Small tables with named rows and columns. After each table, cells are looked up by row and column.

Table buze
	rulo	libob	ruli	nipevef
meti	59	15	48	60
vev	55	23	50	56
lumima	81	50	57	54
zapuga	61	30	52	48
gedo	69	41	57	45

zapuga, libob: 30
meti, ruli: 48
gedo, ruli: 57
meti, rulo: 59
vev, rulo: 55
vev, nipevef: 56
gedo, rulo: 69
zapuga, nipevef: 48
zapuga, ruli: 52
gedo, libob: 41
vev, libob: 23
meti, nipevef: 60
meti, libob: 15
zapuga, rulo: 61
lumima, ruli: 57
lumima, nipevef: 54
gedo, nipevef: 45

lafasi:
,redogot,dad
fol,232,38
sakem,108,9
fogepog,239,244
relufu,41,38
tode,214,36
nad,120,4
rir,198,72

rir, redogot => 198
nad, dad => 4
fol, dad => 38
tode, dad => 36
rir, dad => 72
relufu, dad => 38
Which row has the largest dad? fogepog

nin:
	vufe	zek	nikis	pigegog	nuz	gutaka	volab	kap
veg	-82.3	-17.6	84.2	-82.5	-34.1	84.8	-92.6	-91.5
dobovim	-40.0	-11.3	44.0	-31.6	-34.9	45.9	-43.9	-40.5
moboz	-33.7	9.2	48.7	-37.7	-9.3	50.1	-42.9	-44.1
viv	-18.8	-7.5	7.4	-4.4	-14.1	18.3	-14.4	-9.0
zital	32.5	16.4	-15.1	31.9	29.2	-19.7	32.9	36.9

pigegog of veg is -82.5
volab of dobovim is -43.9
kap of veg is -91.5
nuz of zital is 29.2
gutaka of zital is -19.7
kap of dobovim is -40.5
zek of zital is 16.4
nikis of viv is 7.4
nikis of zital is -15.1
vufe of zital is 32.5
zek of viv is -7.5
kap of viv is -9.0
nikis of moboz is 48.7
zek of moboz is 9.2
gutaka of veg is 84.8
Which row has the largest volab? zital

tutare:
       sukik  kogatur  sis
vaz      144      105  109
zefu     217       33   23
vibor    224       18    5
melob    119      129  132
bov      125      137  142

sis of bov = 142
sukik of vaz = 144
sukik of melob = 119
sis of melob = 132
kogatur of vibor = 18
sis of vibor = 5
sis of vaz = 109
kogatur of bov = 137
sukik of zefu = 217
kogatur of vaz = 105
sis of zefu = 23
kogatur of melob = 129
sukik of vibor = 224
kogatur of zefu = 33
sukik of bov = 125

lekudut
         kotet  zok  zitomop  tekosel  tade  madi  mos
rozal      104  109       47       66   177    63  130
sop         66  247      121      130   151    97   67
fut         26  213      171      131   100    60   96
kifitiv    162  158      112      107   185   116  102
sozil       31  169      103      165    80   134   60
faso        23  110       50      156    64   168   60
neki        58  122        4       97   145    84   86
gara        88  233      138      123   151    64   79
meto       141   80       45      108   146    95  104
giloter     43  194      103      149   104   173   56
vig        126  121       55       98   166    64  108

What is the mos of giloter in lekudut?
56
What is the madi of faso in lekudut?
168
What is the zitomop of sop in lekudut?
121
What is the zok of fut in lekudut?
213
What is the tade of meto in lekudut?
146
What is the zitomop of sozil in lekudut?
103
What is the zitomop of vig in lekudut?
55
What is the kotet of sozil in lekudut?
31
What is the mos of meto in lekudut?
104
What is the mos of neki in lekudut?
86

repid =
cols = dedulu, votugir, zifif, sapi, mef, pasofel, zopi, pibevan, zom, funu
tagivu: [150, 128, 195, 21, 217, 193, 136, 32, 199, 151]
sisoder: [85, 142, 141, 128, 172, 140, 81, 48, 123, 112]
ninog: [147, 146, 134, 157, 122, 129, 132, 153, 120, 149]
tam: [135, 168, 120, 83, 97, 154, 118, 124, 114, 157]
dizaso: [161, 125, 150, 171, 151, 130, 165, 174, 155, 142]
firakik: [178, 131, 187, 28, 188, 191, 170, 92, 203, 166]
nivetiz: [189, 86, 185, 221, 208, 125, 215, 203, 206, 130]
dafus: [107, 135, 111, 252, 122, 89, 115, 173, 94, 111]
segivob: [105, 142, 124, 188, 135, 113, 101, 123, 104, 120]
git: [82, 197, 101, 21, 81, 164, 44, 36, 72, 152]
sem: [108, 131, 113, 246, 127, 93, 125, 179, 105, 108]

tagivu, mef -> 217
sem, dedulu -> 108
dafus, pibevan -> 173
nivetiz, mef -> 208
dizaso, funu -> 142
sisoder, zifif -> 141
Row with the largest sapi: dafus

lizi =
         lovu  lutomub  zamiki  guvezuv  pozugot  zotef  giz
befibet   114       78      65       63      116     97  106
gal        68      190     208      186      100    145  135
vola       98       96     100       96       98     97   99
feb        83       44     123       97       32     54   93
gulug      98       97     100       99       99     97   98
piturul    98       97     100       98       98     97   97
tukel      95      106     115      105       93     93   94
togeza     68      180     232      182      103    132  113
lopi       99       91     111       92       93     84   99
zop       146       17       7        9      153     58   86
tasan     123       65      54       47      119     85  101
tifavud    63      187     246      179      110    147  122
nipunu    100      105     120       99       88     85  101
vezibik   134       44      31       30      137     71   83

What is the pozugot of feb in lizi? 32
What is the giz of befibet in lizi? 106
What is the lovu of zop in lizi? 146
What is the lovu of nipunu in lizi? 100
What is the giz of nipunu in lizi? 101
What is the giz of tukel in lizi? 94
What is the zamiki of togeza in lizi? 232
What is the giz of lopi in lizi? 99
What is the pozugot of zop in lizi? 153
What is the lovu of befibet in lizi? 114
What is the zamiki of tasan in lizi? 54
What is the zotef of feb in lizi? 54
What is the lovu of vola in lizi? 98
What is the guvezuv of vola in lizi? 96
What is the guvezuv of nipunu in lizi? 99
What is the pozugot of gal in lizi? 100

